Here is a tiny trained network, its code and every weight. The questions are about switching its units off for an input and a class, where a switched-off unit gives its printed mean instead of its output.

import numpy as np


def w(rows, s, z=0):
    codes = np.array(rows[::2]) - 128.0
    scale = np.full(codes.shape[1], s)
    scale[-1] = z or s
    return codes * scale


def norm(h):
    return h / np.sqrt((h * h).mean(-1, keepdims=True) + 1e-5)


def f(y):
    return np.maximum(y, 0)


def log_softmax(a):
    a = a - a.max(-1, keepdims=True)
    return a - np.log(np.exp(a).sum(-1, keepdims=True))


def net(x, mask):
    res = np.array(x, float).reshape(1, 3) / 4 @ E
    u = 0
    for l in range(3):
        y = f(norm(res) @ A[l][:, :-1].T + A[l][:, -1])
        res = res + np.where(mask[u : u + 10], y, B[l][:, -1]) @ B[l][:, :-1]
        u += 10
    return log_softmax(norm(res)[-1] @ U[:, :-1].T + U[:, -1])


A, B = {}, {}
E = w([
[145,210,153,4,163,108,95],'x0',
[88,80,129,97,163,83,191],'x1',
[83,130,161,190,183,135,98],'x2',
],0.0024)
A[0] = w([
[87,154,183,184,200,134,72,119],'0.n0',
[44,137,146,108,216,162,215,190],'0.n1',
[184,78,95,149,49,102,126,108],'0.n2',
[74,149,206,130,112,178,152,10],'0.n3',
[72,116,110,126,230,53,215,112],'0.n4',
[151,194,137,158,121,159,116,6],'0.n5',
[88,121,214,146,175,74,92,42],'0.n6',
[79,137,221,180,255,119,152,15],'0.n7',
[91,196,237,78,201,94,90,176],'0.n8',
[13,74,177,194,101,111,149,168],'0.n9',
],0.0032,0.0013)
B[0] = w([
[73,244,81,110,151,158,184,212],'0.n0',
[140,105,178,165,51,77,20,216],'0.n1',
[164,182,188,76,167,142,155,191],'0.n2',
[111,106,213,212,147,203,220,132],'0.n3',
[112,54,140,101,40,34,35,224],'0.n4',
[252,182,128,113,56,82,76,153],'0.n5',
[109,185,40,146,164,164,196,170],'0.n6',
[66,163,4,129,157,231,174,201],'0.n7',
[186,68,186,147,153,147,145,253],'0.n8',
[191,129,174,54,208,96,103,242],'0.n9',
],0.0025,0.0028)
A[1] = w([
[58,133,86,67,52,32,186,158],'1.n0',
[189,63,65,188,67,126,177,37],'1.n1',
[174,109,81,66,14,75,223,203],'1.n2',
[198,56,96,190,109,125,155,4],'1.n3',
[204,209,81,169,58,162,126,154],'1.n4',
[126,82,173,203,187,121,176,122],'1.n5',
[167,244,149,164,119,192,43,176],'1.n6',
[197,193,146,30,132,102,114,209],'1.n7',
[194,152,108,216,114,124,129,127],'1.n8',
[70,84,94,253,162,196,153,217],'1.n9',
],0.0031,0.0014)
B[1] = w([
[154,77,56,186,40,155,88,193],'1.n0',
[171,179,213,107,162,135,122,164],'1.n1',
[52,168,79,187,198,205,115,233],'1.n2',
[145,177,226,85,120,112,112,159],'1.n3',
[44,89,63,144,166,102,127,212],'1.n4',
[170,181,164,89,124,141,105,178],'1.n5',
[112,3,75,140,84,65,144,250],'1.n6',
[122,119,214,215,127,146,175,255],'1.n7',
[195,69,144,75,89,87,140,178],'1.n8',
[118,204,167,30,142,124,139,220],'1.n9',
],0.0033,0.0034)
A[2] = w([
[59,77,110,132,78,48,104,1],'2.n0',
[51,59,105,117,72,69,144,92],'2.n1',
[57,200,41,149,170,240,172,170],'2.n2',
[20,110,155,100,154,86,161,56],'2.n3',
[241,139,1,198,109,22,47,139],'2.n4',
[135,140,33,100,78,208,188,141],'2.n5',
[16,172,68,71,133,249,155,196],'2.n6',
[155,140,236,104,200,101,117,84],'2.n7',
[160,146,80,178,99,50,18,134],'2.n8',
[115,83,134,168,135,139,163,227],'2.n9',
],0.0038,0.0016)
B[2] = w([
[210,56,27,91,110,58,79,212],'2.n0',
[161,98,96,95,119,68,39,235],'2.n1',
[4,182,73,200,227,155,151,239],'2.n2',
[148,100,24,157,105,127,61,187],'2.n3',
[131,37,99,48,91,69,50,221],'2.n4',
[41,190,153,206,202,125,165,191],'2.n5',
[77,126,88,235,174,143,140,228],'2.n6',
[187,162,183,126,39,189,229,252],'2.n7',
[135,37,29,48,135,41,69,208],'2.n8',
[175,188,158,40,129,134,92,236],'2.n9',
],0.0035,0.0029)
U = w([
[151,48,42,32,90,40,62,254],'0',
[4,209,59,182,221,172,198,132],'1',
[197,203,247,42,70,178,238,7],'2',
],0.0039,0.00077)

Each question gives the input, the list of numbers given to net, and the class t.
The units are the neurons (one row each of A and B). Each row of codes is followed by its name. A weight is (code - 128) times the scale printed after its matrix; where a second scale follows, it is the last column's (A, B and U).
mask holds one flag per neuron, layer by layer. A switched-off neuron (its flag False) gives its mean, the last column of its row in B, instead of its output. The means were averaged over made-up inputs and are rounded, as every weight is.
A unit's drop is (log p(t) with every unit on - log p(t) with that unit switched off) / (log p(t) with every unit on - log p(t) with every unit switched off).
unit that matters most: the unit with the biggest drop
top k neurons: the k neurons with the biggest drops, biggest first
top k neurons in layer l: the k neurons of layer l with the biggest drops, biggest first
drop of u: that unit's drop, to one decimal
input [1,6,-8], class 1: unit that matters most -> 1.n2
input [6,-1,4], class 2: top 2 neurons -> [0.n8 1.n2]
input [7,-5,-4], class 2: top 3 neurons -> [1.n7 1.n0 0.n1]
input [7,-4,-7], class 1: top 2 neurons in layer 0 -> [0.n9 0.n1]
input [-8,-7,-3], class 2: top 4 neurons in layer 0 -> [0.n1 0.n4 0.n2 0.n0]
input [3,0,3], class 1: top 3 neurons in layer 0 -> [0.n7 0.n6 0.n0]
input [-8,5,-4], class 2: top 2 neurons -> [1.n1 1.n6]
input [7,2,6], class 2: top 2 neurons in layer 1 -> [1.n2 1.n4]
input [3,6,-7], class 1: top 2 neurons -> [1.n2 1.n6]
input [-3,0,-4], class 1: top 2 neurons -> [1.n2 0.n8]
input [-8,6,2], class 2: top 2 neurons -> [1.n6 1.n5]
input [1,0,1], class 1: top 2 neurons -> [0.n7 0.n0]
input [8,-3,-3], class 2: drop of 1.n7 -> 0.1
input [5,1,2], class 2: drop of 0.n8 -> 0.3
input [-4,-1,-6], class 1: top neuron -> [1.n2]
